Below are the code and all the weights of a small trained network. Each question names an input and a class and asks about switching units off, where a switched-off unit gives its printed mean instead of its output.

import numpy as np


def w(rows, s, z=0):
    codes = np.array(rows[::2]) - 128.0
    scale = np.full(codes.shape[1], s)
    scale[-1] = z or s
    return codes * scale


def f(y):
    return np.maximum(y, 0)


def log_softmax(a):
    a = a - a.max(-1, keepdims=True)
    return a - np.log(np.exp(a).sum(-1, keepdims=True))


def net(x, mask):
    res = np.array(x, float).reshape(1, 7) / 4 @ E
    y = f(res @ A[0][:, :-1].T + A[0][:, -1])
    res = res + np.where(mask, y, B[0][:, -1]) @ B[0][:, :-1]
    return log_softmax(res[-1] @ U[:, :-1].T + U[:, -1])


A, B = {}, {}
E = w([
[125,147,125,122,130,116,136,128],'x0',
[202,180,141,128,94,184,156,74],'x1',
[71,83,97,163,136,110,234,88],'x2',
[142,142,143,75,130,93,177,137],'x3',
[140,134,124,131,131,120,149,148],'x4',
[128,133,110,164,133,136,116,132],'x5',
[46,202,181,114,255,226,158,162],'x6',
],0.013)
A[0] = w([
[151,137,125,176,81,203,249,74,124],'n1',
[141,152,171,97,140,96,34,254,235],'n2',
[17,116,118,131,133,122,183,148,17],'n3',
[125,95,78,170,92,114,152,73,101],'n4',
[193,147,113,140,43,110,156,49,186],'n5',
[137,79,96,132,11,36,161,137,253],'n6',
[167,123,195,166,248,134,84,95,143],'n7',
[243,224,100,70,65,109,51,83,153],'n8',
[122,129,109,174,165,132,158,194,18],'n9',
[165,207,203,140,139,166,131,157,90],'n10',
[62,178,147,116,220,215,144,147,170],'n11',
],0.008,0.0044)
B[0] = w([
[93,234,23,26,76,122,92,198,204],'n1',
[97,144,30,83,2,190,128,83,208],'n2',
[112,8,145,170,158,140,167,182,174],'n3',
[78,166,143,163,115,34,140,82,178],'n4',
[151,202,153,200,142,50,57,177,220],'n5',
[139,131,22,182,125,52,69,56,251],'n6',
[72,140,102,72,95,145,210,103,171],'n7',
[206,161,146,235,119,160,99,197,229],'n8',
[91,98,122,144,137,136,165,146,144],'n9',
[151,193,123,83,162,238,145,62,175],'n10',
[103,156,180,60,155,181,159,184,234],'n11',
],0.008,0.016)
U = w([
[146,144,63,132,54,119,74,64,253],'0',
[49,193,167,52,83,160,130,168,194],'1',
[247,137,198,201,103,139,87,106,83],'2',
[184,180,174,97,168,254,158,34,4],'3',
[92,78,116,164,133,40,119,20,30],'4',
[96,66,197,136,212,162,214,161,51],'5',
],0.0092,0.0044)

Each question gives the input, the list of numbers given to net, and the class t.
The units are the neurons (one row each of A and B). Each row of codes is followed by its name. A weight is (code - 128) times the scale printed after its matrix; where a second scale follows, it is the last column's (A, B and U).
mask holds one flag per neuron, in row order. A switched-off neuron (its flag False) gives its mean, the last column of its row in B, instead of its output. The means were averaged over made-up inputs and are rounded, as every weight is.
A unit's drop is (log p(t) with every unit on - log p(t) with that unit switched off) / (log p(t) with every unit on - log p(t) with every unit switched off).
The circuit of an input: a set's keep is (log p(t) with only the set's units on - log p(t) with every unit switched off) / (log p(t) with every unit on - log p(t) with every unit switched off). Starting from all 11 units, units are removed one at a time, each time the one whose removal leaves the highest keep (on an exact tie, the one counted first), for as long as the keep stays at least 0.8.
circuit, biggest first: the units of the circuit, biggest drop first
most important unit: the unit with the biggest drop
k most important neurons: the k neurons with the biggest drops, biggest first
drop when u is switched off: that unit's drop, to one decimal
input [-5,1,-2,4,-5,-3,6], class 3: most important unit -> n10
input [-1,0,1,-1,-7,1,8], class 5: circuit, biggest first -> (n1 n3)
input [0,-5,6,-7,-7,0,1], class 5: circuit, biggest first -> (n6 n3)
input [-7,6,-3,-5,0,-4,1], class 3: circuit, biggest first -> (n10 n6)
input [-8,2,-1,8,1,-7,6], class 3: 4 most important neurons -> (n10 n1 n5 n4)
input [-8,-8,1,-7,0,5,3], class 5: 2 most important neurons -> (n1 n3)
input [-6,5,0,6,7,-5,0], class 2: circuit, biggest first -> (n2 n7)
input [-1,3,-1,8,7,-5,-3], class 2: circuit, biggest first -> (n8 n2)
input [1,-4,2,-2,-4,-2,0], class 4: 3 most important neurons -> (n11 n1 n8)
input [5,3,-6,-2,-2,-5,1], class 3: circuit, biggest first -> (n10 n1)
input [0,-1,8,-8,-6,-6,2], class 5: 3 most important neurons -> (n3 n2 n6)
input [-3,2,-4,-6,4,-7,-5], class 2: 2 most important neurons -> (n8 n1)
input [-4,0,2,2,-8,-6,3], class 5: 2 most important neurons -> (n2 n1)
input [1,8,-6,-1,5,5,1], class 3: circuit, biggest first -> (n10)
input [8,0,2,-4,7,4,7], class 5: circuit, biggest first -> (n3 n2)
input [-1,-1,8,6,6,-4,-4], class 4: circuit, biggest first -> (n2 n4)
input [-1,8,-1,8,1,-4,-8], class 2: 3 most important neurons -> (n8 n5 n2)
input [8,2,0,1,-8,7,7], class 3: 3 most important neurons -> (n10 n5 n1)
input [3,5,0,4,-7,8,-8], class 2: 4 most important neurons -> (n8 n5 n2 n7)
input [3,1,5,-8,5,1,2], class 1: 2 most important neurons -> (n1 n6)
input [2,7,1,-5,5,8,7], class 1: 4 most important neurons -> (n1 n11 n7 n8)
input [-2,-1,8,5,5,7,-1], class 4: most important neuron -> (n2)
input [-8,1,-6,-2,-7,5,-3], class 2: 3 most important neurons -> (n8 n1 n6)
input [-1,3,-6,7,-4,4,7], class 3: 2 most important neurons -> (n10 n1)
input [-3,7,-7,6,4,3,1], class 3: 3 most important neurons -> (n10 n6 n2)
input [6,5,-5,-2,-4,-4,-4], class 2: drop when n8 is switched off -> 0.2
input [6,-8,7,-1,-1,-6,1], class 5: circuit, biggest first -> (n3)
input [-5,6,7,0,-2,3,5], class 1: drop when n1 is switched off -> 1.1
input [8,4,-7,-7,7,4,1], class 3: drop when n10 is switched off -> 0.3
